Below is a small trained network, with its code and all its weights. Each question gives an input and a target symbol and asks what happens when units are switched off, that is, made to give their printed mean instead of their output.

import numpy as np


def w(rows, s, z=0):
    codes = np.array(rows[::2]) - 128.0
    scale = np.full(codes.shape[1], s)
    scale[-1] = z or s
    return codes * scale


def f(y):
    return y / 2 * (1 + np.tanh(0.7978845608 * (y + 0.044715 * y**3)))


def softmax(a):
    e = np.exp(a - a.max(-1, keepdims=True))
    return e / e.sum(-1, keepdims=True)


def log_softmax(a):
    a = a - a.max(-1, keepdims=True)
    return a - np.log(np.exp(a).sum(-1, keepdims=True))


def net(x, mask):
    ids = ['Γβδηθξ'.index(c) for c in x.split()]
    T = len(ids)
    res = E[ids] + P[:T]
    q, k, v = (res @ M[0].T for M in (Q, K, V))
    z = softmax(np.where(np.tri(T) > 0, q @ k.T / 3**0.5, -1e9)) @ v
    res = res + np.where(mask[0], z, O[0][:, -1]) @ O[0][:, :-1]
    y = f(res @ A[0][:, :-1].T + A[0][:, -1])
    res = res + np.where(mask[1:13], y, B[0][:, -1]) @ B[0][:, :-1]
    return log_softmax(res[-1] @ U[:, :-1].T + U[:, -1])


Q, K, V, O, A, B = {}, {}, {}, {}, {}, {}
E = w([
[140,98,248,159],'Γ',
[126,172,153,15],'β',
[96,72,95,80],'δ',
[150,250,128,226],'η',
[118,146,92,234],'θ',
[95,108,79,147],'ξ',
],0.018)
P = w([
[134,82,190,126],'0',
[11,229,87,122],'1',
[83,174,92,180],'2',
[126,75,172,133],'3',
[107,177,58,89],'4',
[39,162,85,194],'5',
[126,76,172,139],'6',
[110,185,105,89],'7',
[17,155,78,192],'8',
[141,80,177,129],'9',
],0.013)
Q[0] = w([
[9,138,151,149],'h0',
[125,192,67,184],'h0',
[150,80,183,90],'h0',
],0.014)
K[0] = w([
[106,65,113,252],'h0',
[94,153,152,210],'h0',
[44,207,180,83],'h0',
],0.011)
V[0] = w([
[114,109,142,85],'h0',
[41,154,106,2],'h0',
[130,117,162,145],'h0',
],0.0098)
O[0] = w([
[86,102,110,252,57],'h0',
[3,116,25,179,2],'h0',
[71,120,65,35,139],'h0',
],0.0077,0.0099)
A[0] = w([
[141,185,99,208,89],'n0',
[90,167,121,79,179],'n1',
[171,73,131,208,181],'n2',
[189,248,103,86,81],'n3',
[129,66,149,33,104],'n4',
[111,102,193,143,69],'n5',
[193,96,142,123,117],'n6',
[35,57,111,83,125],'n7',
[170,169,117,114,162],'n8',
[66,77,70,129,85],'n9',
[149,82,122,188,139],'n10',
[137,38,169,128,254],'n11',
],0.014,0.0058)
B[0] = w([
[108,125,76,191,163],'n0',
[94,101,113,190,158],'n1',
[103,56,181,104,157],'n2',
[76,132,95,73,253],'n3',
[103,113,87,185,150],'n4',
[44,169,88,165,140],'n5',
[90,47,178,78,173],'n6',
[184,182,124,99,159],'n7',
[123,162,151,104,197],'n8',
[128,150,159,95,151],'n9',
[99,45,146,38,135],'n10',
[168,141,11,140,165],'n11',
],0.011,0.018)
U = w([
[59,71,120,159,137],'Γ',
[175,170,152,162,219],'β',
[228,125,101,82,1],'δ',
[141,138,252,119,55],'η',
[187,39,200,121,119],'θ',
[180,76,104,156,169],'ξ',
],0.012,0.0089)

Each question gives the input, a string of symbols that net reads in full, and the target symbol t.
The units are the heads (3 rows each of Q, K, V and O) and the neurons (one row each of A and B). Each row of codes is followed by its name. A weight is (code - 128) times the scale printed after its matrix; where a second scale follows, it is the last column's (O, A, B and U).
mask holds one flag per unit, heads first, then neurons. A switched-off unit (its flag False) gives its mean, the last column of its rows in O or B, instead of its output. The means were averaged over made-up inputs and are rounded, as every weight is.
A unit's drop is (log p(t) with every unit on - log p(t) with that unit switched off) / (log p(t) with every unit on - log p(t) with every unit switched off).
The circuit of an input: a set's keep is (log p(t) with only the set's units on - log p(t) with every unit switched off) / (log p(t) with every unit on - log p(t) with every unit switched off). Starting from the 12 units with the biggest drops (on a tie, the unit counted first), units are removed one at a time, each time the one whose removal leaves the highest keep (on an exact tie, the one counted first), for as long as the keep stays at least 0.8.
units of the circuit, in order: the units of the circuit, biggest drop first
most important unit: the unit with the biggest drop
top k neurons: the k neurons with the biggest drops, biggest first
drop when u is switched off: that unit's drop, to one decimal
input η η θ δ Γ Γ β θ δ η, target η: top 2 neurons -> (n11, n6)
input Γ θ ξ, target β: most important unit -> n3
input β η β β θ η θ θ β ξ, target ξ: top 3 neurons -> (n11, n3, n8)
input β θ δ β Γ η ξ δ, target β: units of the circuit, in order -> (h0, n7, n3, n6)
input θ Γ δ θ θ Γ θ θ θ ξ, target ξ: top 3 neurons -> (n11, n3, n4)
input Γ δ θ η Γ Γ, target β: top 3 neurons -> (n3, n11, n5)
input θ ξ δ, target ξ: top 2 neurons -> (n3, n4)
input θ η θ θ η θ, target β: top 3 neurons -> (n6, n1, n3)
input δ Γ β, target Γ: drop when n4 is switched off -> -0.1
input θ β θ θ θ β Γ θ, target η: drop when n11 is switched off -> 0.5
input Γ Γ θ θ θ η θ θ η δ, target δ: drop when h0 is switched off -> 1.2
input θ θ θ θ θ η β, target β: drop when n2 is switched off -> 0.1
